data =
[[ 0.055 -0.068 -0.070 -0.012  0.217 -0.133 -0.025]
 [-0.230  0.012 -0.033  0.051  0.102 -0.111  0.035]
 [-0.232 -0.017 -0.050  0.060  0.099 -0.090  0.034]]
Counting starts at 1.
The entry just left of -0.090 is 0.099
The top-right entry: -0.025
What is the entry at the centre?
Answer: 0.051
The entry at row 2, column 1: -0.230
What is the entry in row 1 and column 1?
Answer: 0.055
The entry just right of the smallest entry -> -0.017
The bottom entry of the column that holds the smallest entry: -0.232
The entry directly below the centre entry is 0.060
What is the entry just left of the largest entry?
Answer: -0.012
The bottom-right entry is 0.034
What is the entry just left of 0.035?
Answer: -0.111
What is the entry in row 1 and column 3?
Answer: -0.070
The entry at row 1, column 2 -> -0.068
What is the entry just left of -0.111?
Answer: 0.102
The entry just left of 0.060 is -0.050
The entry just right of -0.230: 0.012

Read these off the row that follows.
1) Find the 2nd entry from the left.
2) Find the 3rd entry.
3) Find the first entry.
4) Find the third entry from the right.
5) Find the maximum.
6) Find the 4th entry.
7) Find the 1st entry from the right.
8) Find the 3rd largest entry.
[ -76.346   81.822  134.721    0.020   50.462  -16.452 -216.916  124.005
 -121.435   83.774  165.973  -43.172  -68.798   71.973]
1) 81.822
2) 134.721
3) -76.346
4) -43.172
5) 165.973
6) 0.020
7) 71.973
8) 124.005

Read these off the matrix that follows.
1) Find the entry in the top-left corner.
2) Find the entry directly below 33.
3) Find the 4th entry from the end, reading row by row.
4) Find the largest entry.
5) Find the top-right entry.
6) Find the entry directly below 27.
7) Find the entry in the bottom-right corner.
8) Find the entry directly below the smallest entry.
[[  6   8   6 -16 -32]
 [ 12 -27   6   7  -8]
 [ 15   1   6 -17  25]
 [  4   1 -23  12  16]
 [  2  17  33 -31  27]
 [  0  23 -10  12 -23]
 [ -1   5  16 -21   4]
 [-21 -25  20  -6  16]
 [ -8  12   6 -15  -8]
 [ 12 -23   2   2 -29]]
1) 6
2) -10
3) -23
4) 33
5) -32
6) -23
7) -29
8) -8

Read these off the row that follows.
1) Give the smallest entry.
2) Give the entry just left of 4.
[ 17  -1  22 -12  17 -28  16   4 -25 -25  16 -32 -16  11]
1) -32
2) 16

-0.311	-0.168	1.532	-0.425	-0.196	-2.057	0.277	1.763	0.075	-0.960	0.425
0.523	2.248	1.980	-1.500	1.215	0.747	-0.652	-0.137	1.904	-0.570	-0.125
-1.304	0.918	1.009	-0.078	-0.738	0.807	1.386	0.650	-1.441	-1.288	1.293
2.618	1.583	-1.686	1.073	0.971	-0.565	-0.452	1.815	-0.451	-0.824	-0.748
0.257	1.823	-0.167	-0.434	-1.333	0.615	1.021	-0.214	-0.486	0.447	1.200
1.251	-0.140	-0.042	1.525	0.055	-0.713	-2.065	0.691	2.029	-0.627	-0.454
-0.089	0.088	-1.164	0.228	2.412	-0.632	-0.837	0.896	1.723	-0.319	-1.358
1.856	0.591	0.680	-0.891	1.287	-0.239	-0.635	-0.829	0.916	1.718	0.058
1.043	1.414	0.227	-0.736	0.717	1.348	-0.270	-1.558	-1.373	1.315	-0.784
-0.264	-1.341	0.091	1.804	0.042	-0.952	0.495	1.895	0.868	-1.979	-1.322
1.453	-2.875	1.037	0.591	-0.161	-0.811	1.093	-0.272	0.357	-0.875	0.626
2.069	-0.779	-0.158	0.586	1.483	0.123	-2.807	-1.572	1.605	-0.881	-1.438
1.955	-0.569	0.408	-1.957	0.602	1.420	-0.798	-0.539	1.031	1.352	0.538
-1.534	1.503	0.836	-0.386	-0.222	1.785	-0.270	0.229	-1.882	-0.114	1.747
Give the first entry of the smallest entry's row.
A: 1.453
The 3rd entry on the diagonal from the top-right corner is -1.441
Give the entry directly below 0.277.
A: -0.652
The top-left entry -> -0.311
The smallest entry in the first row -> -2.057
Give the fourth entry from the end, reading row by row.
A: 0.229
The entry directly below -1.341: -2.875
Give the third largest entry.
A: 2.248
Give the entry in the top-right corner.
A: 0.425
The entry directly below 0.691 -> 0.896
Give the entry directly above 0.807.
A: 0.747
The entry just left of 0.229 -> -0.270
Give the second entry from the end, reading row by row.
A: -0.114
Give the bottom-right entry.
A: 1.747
Give the entry directly below the largest entry.
A: 0.257
The smallest entry in the first column is -1.534
Give the entry just left of -0.891.
A: 0.680
Give the last entry in the row that holds the largest entry.
A: -0.748
The entry just right of 0.123 -> -2.807
Give the largest entry in the first row.
A: 1.763
Give the smallest entry in the last row.
A: -1.882
Give the entry directly below -1.322.
A: 0.626
The 5th entry in reading order is -0.196
Give the entry just right of the smallest entry.
A: 1.037
Give the entry just left of 1.815.
A: -0.452
Give the fourth entry in reading order.
A: -0.425
The third entry on the main diagonal: 1.009
The entry directly below the smallest entry: -0.779
Give the top entry of the column that holds the smallest entry.
A: -0.168
The entry just right of the largest entry is 1.583
